Here is a tiny trained network, its code and every weight. The questions are about switching its units off for an input and a target symbol, where a switched-off unit gives its printed mean instead of its output.

import numpy as np


def w(rows, s, z=0):
    codes = np.array(rows[::2]) - 128.0
    scale = np.full(codes.shape[1], s)
    scale[-1] = z or s
    return codes * scale


def norm(h):
    return h / np.sqrt((h * h).mean(-1, keepdims=True) + 1e-5)


def f(y):
    return y / 2 * (1 + np.tanh(0.7978845608 * (y + 0.044715 * y**3)))


def softmax(a):
    e = np.exp(a - a.max(-1, keepdims=True))
    return e / e.sum(-1, keepdims=True)


def log_softmax(a):
    a = a - a.max(-1, keepdims=True)
    return a - np.log(np.exp(a).sum(-1, keepdims=True))


def net(x, mask):
    ids = ['δημστψ'.index(c) for c in x.split()]
    T = len(ids)
    res = E[ids] + P[:T]
    u = 0
    for l in range(2):
        r = norm(res)
        for j in range(2):
            rows = slice(3 * j, 3 * j + 3)
            q, k, v = (r @ M[l][rows].T for M in (Q, K, V))
            z = softmax(np.where(np.tri(T) > 0, q @ k.T / 3**0.5, -1e9)) @ v
            o = O[l][rows]
            res = res + np.where(mask[u + j], z, o[:, -1]) @ o[:, :-1]
        u += 2
        y = f(norm(res) @ A[l][:, :-1].T + A[l][:, -1])
        res = res + np.where(mask[u : u + 16], y, B[l][:, -1]) @ B[l][:, :-1]
        u += 16
    return log_softmax(norm(res)[-1] @ U[:, :-1].T + U[:, -1])


Q, K, V, O, A, B = {}, {}, {}, {}, {}, {}
E = w([
[179,192,4],'δ',
[172,189,19],'η',
[40,152,162],'μ',
[240,1,208],'σ',
[191,57,154],'τ',
[90,27,50],'ψ',
],0.0075)
P = w([
[223,1,172],'0',
[219,73,131],'1',
[193,104,130],'2',
[175,136,137],'3',
[153,153,149],'4',
[134,171,162],'5',
[114,187,181],'6',
[97,192,187],'7',
[83,197,199],'8',
[76,196,203],'9',
],0.0032)
Q[0] = w([
[87,149,255],'L0H1',
[144,245,122],'L0H1',
[151,235,39],'L0H1',
[212,172,209],'L0H2',
[123,201,77],'L0H2',
[46,122,115],'L0H2',
],0.0069)
K[0] = w([
[59,161,237],'L0H1',
[188,189,201],'L0H1',
[211,197,118],'L0H1',
[142,50,1],'L0H2',
[110,176,89],'L0H2',
[92,148,185],'L0H2',
],0.0087)
V[0] = w([
[48,57,95],'L0H1',
[53,62,71],'L0H1',
[62,66,44],'L0H1',
[254,164,60],'L0H2',
[120,36,63],'L0H2',
[101,82,78],'L0H2',
],0.0061)
O[0] = w([
[44,139,159,255],'L0H1',
[50,122,154,225],'L0H1',
[2,116,144,191],'L0H1',
[71,85,121,125],'L0H2',
[174,78,89,252],'L0H2',
[162,119,88,155],'L0H2',
],0.0068,0.00085)
A[0] = w([
[72,94,141,97],'L0N1',
[101,119,87,39],'L0N2',
[249,73,168,58],'L0N3',
[227,130,146,91],'L0N4',
[110,158,56,84],'L0N5',
[200,213,139,150],'L0N6',
[86,98,196,2],'L0N7',
[130,217,2,117],'L0N8',
[82,136,69,21],'L0N9',
[105,111,157,65],'L0N10',
[118,117,173,122],'L0N11',
[104,127,77,57],'L0N12',
[40,60,166,189],'L0N13',
[128,128,128,127],'L0N14',
[75,73,168,99],'L0N15',
[128,128,128,128],'L0N16',
],0.0071,0.0028)
B[0] = w([
[184,137,120,147],'L0N1',
[133,136,157,101],'L0N2',
[163,190,192,201],'L0N3',
[202,110,152,151],'L0N4',
[84,54,165,132],'L0N5',
[89,41,80,160],'L0N6',
[154,103,92,143],'L0N7',
[60,3,150,209],'L0N8',
[138,121,170,105],'L0N9',
[145,123,115,123],'L0N10',
[148,117,96,152],'L0N11',
[120,110,170,108],'L0N12',
[222,126,87,254],'L0N13',
[128,128,128,128],'L0N14',
[178,134,90,175],'L0N15',
[128,128,128,128],'L0N16',
],0.0058,0.0032)
Q[1] = w([
[167,100,109],'L1H1',
[143,247,98],'L1H1',
[79,128,68],'L1H1',
[164,138,14],'L1H2',
[113,203,35],'L1H2',
[193,46,175],'L1H2',
],0.012)
K[1] = w([
[163,113,123],'L1H1',
[118,219,118],'L1H1',
[67,130,120],'L1H1',
[94,200,7],'L1H2',
[121,235,120],'L1H2',
[109,60,87],'L1H2',
],0.013)
V[1] = w([
[254,187,64],'L1H1',
[142,169,238],'L1H1',
[129,39,59],'L1H1',
[56,188,117],'L1H2',
[103,163,112],'L1H2',
[86,48,212],'L1H2',
],0.0044)
O[1] = w([
[116,181,2,253],'L1H1',
[134,71,96,94],'L1H1',
[130,204,167,162],'L1H1',
[172,72,117,100],'L1H2',
[130,94,120,126],'L1H2',
[170,211,124,55],'L1H2',
],0.0048,0.0016)
A[1] = w([
[90,116,120,98],'L1N1',
[137,144,123,40],'L1N2',
[100,162,132,99],'L1N3',
[180,123,125,27],'L1N4',
[84,161,230,224],'L1N5',
[137,92,152,43],'L1N6',
[176,249,158,35],'L1N7',
[160,116,78,29],'L1N8',
[203,129,116,2],'L1N9',
[136,86,159,51],'L1N10',
[133,129,128,70],'L1N11',
[133,106,139,48],'L1N12',
[133,93,145,66],'L1N13',
[132,126,126,107],'L1N14',
[207,124,122,38],'L1N15',
[129,110,120,18],'L1N16',
],0.014,0.0034)
B[1] = w([
[89,172,147,197],'L1N1',
[148,107,116,93],'L1N2',
[117,100,116,122],'L1N3',
[79,138,125,171],'L1N4',
[121,16,214,177],'L1N5',
[114,140,91,113],'L1N6',
[254,148,52,189],'L1N7',
[142,86,144,180],'L1N8',
[79,168,132,226],'L1N9',
[103,146,88,120],'L1N10',
[140,121,119,102],'L1N11',
[137,140,107,105],'L1N12',
[125,158,96,123],'L1N13',
[132,123,122,121],'L1N14',
[52,149,127,252],'L1N15',
[155,134,121,105],'L1N16',
],0.0079,0.0032)
U = w([
[166,213,76,177],'δ',
[9,169,95,107],'η',
[145,49,63,170],'μ',
[121,131,140,3],'σ',
[79,69,242,138],'τ',
[172,146,201,189],'ψ',
],0.015,0.0051)

Each question gives the input, a string of symbols that net reads in full, and the target symbol t.
The units are the heads (3 rows each of Q, K, V and O) and the neurons (one row each of A and B). Each row of codes is followed by its name. A weight is (code - 128) times the scale printed after its matrix; where a second scale follows, it is the last column's (O, A, B and U).
mask holds one flag per unit, layer by layer, with each layer's heads first. A switched-off unit (its flag False) gives its mean, the last column of its rows in O or B, instead of its output. The means were averaged over made-up inputs and are rounded, as every weight is.
A unit's drop is (log p(t) with every unit on - log p(t) with that unit switched off) / (log p(t) with every unit on - log p(t) with every unit switched off).
The circuit of an input: a set's keep is (log p(t) with only the set's units on - log p(t) with every unit switched off) / (log p(t) with every unit on - log p(t) with every unit switched off). Starting from the 12 units with the biggest drops (on a tie, the unit counted first), units are removed one at a time, each time the one whose removal leaves the highest keep (on an exact tie, the one counted first), for as long as the keep stays at least 0.8.
circuit, biggest first: the units of the circuit, biggest drop first
top k neurons: the k neurons with the biggest drops, biggest first
top k neurons in layer l: the k neurons of layer l with the biggest drops, biggest first
drop when u is switched off: that unit's drop, to one decimal
input η δ δ σ σ η μ ψ τ, target η: top 2 neurons : L1N15; L0N13
input σ η μ ψ τ ψ τ δ, target μ: top 3 neurons : L1N15; L1N9; L0N6
input τ η τ η τ δ τ μ, target μ: top 3 neurons : L0N13; L0N8; L1N15
input ψ μ τ τ ψ, target η: top 2 neurons : L0N13; L1N5
input η μ μ τ η, target η: top 2 neurons in layer 1 : L1N5; L1N7
input δ δ μ η ψ ψ, target η: top 3 neurons : L0N13; L0N3; L0N15
input τ η τ σ σ μ μ η η, target τ: circuit, biggest first : L0N8; L0N5
input σ τ δ μ, target μ: top 2 neurons : L0N8; L1N15
input η ψ μ τ τ μ μ τ η, target η: top 4 neurons : L0N8; L0N13; L0N6; L1N5
input τ μ τ, target δ: top 2 neurons : L1N7; L0N3
input μ μ μ μ μ, target τ: circuit, biggest first : L1N5
input τ τ δ μ τ σ, target δ: top 3 neurons : L0N8; L0N5; L1N7
input ψ δ σ, target η: top 4 neurons in layer 0 : L0N13; L0N8; L0N15; L0N5
input ψ δ μ ψ μ σ ψ, target τ: top 2 neurons in layer 0 : L0N9; L0N12
input μ τ δ μ δ, target η: top 4 neurons in layer 1 : L1N5; L1N7; L1N1; L1N8
input ψ τ η, target μ: top 2 neurons : L1N15; L1N9
input ψ μ τ μ μ, target τ: top 2 neurons : L1N5; L0N4
input σ τ η σ, target δ: drop when L1H1 is switched off : 0.2
input τ μ δ δ, target η: drop when L1H1 is switched off : 0.8
input τ δ μ δ ψ τ ψ μ τ ψ, target τ: drop when L1H1 is switched off : 1.4
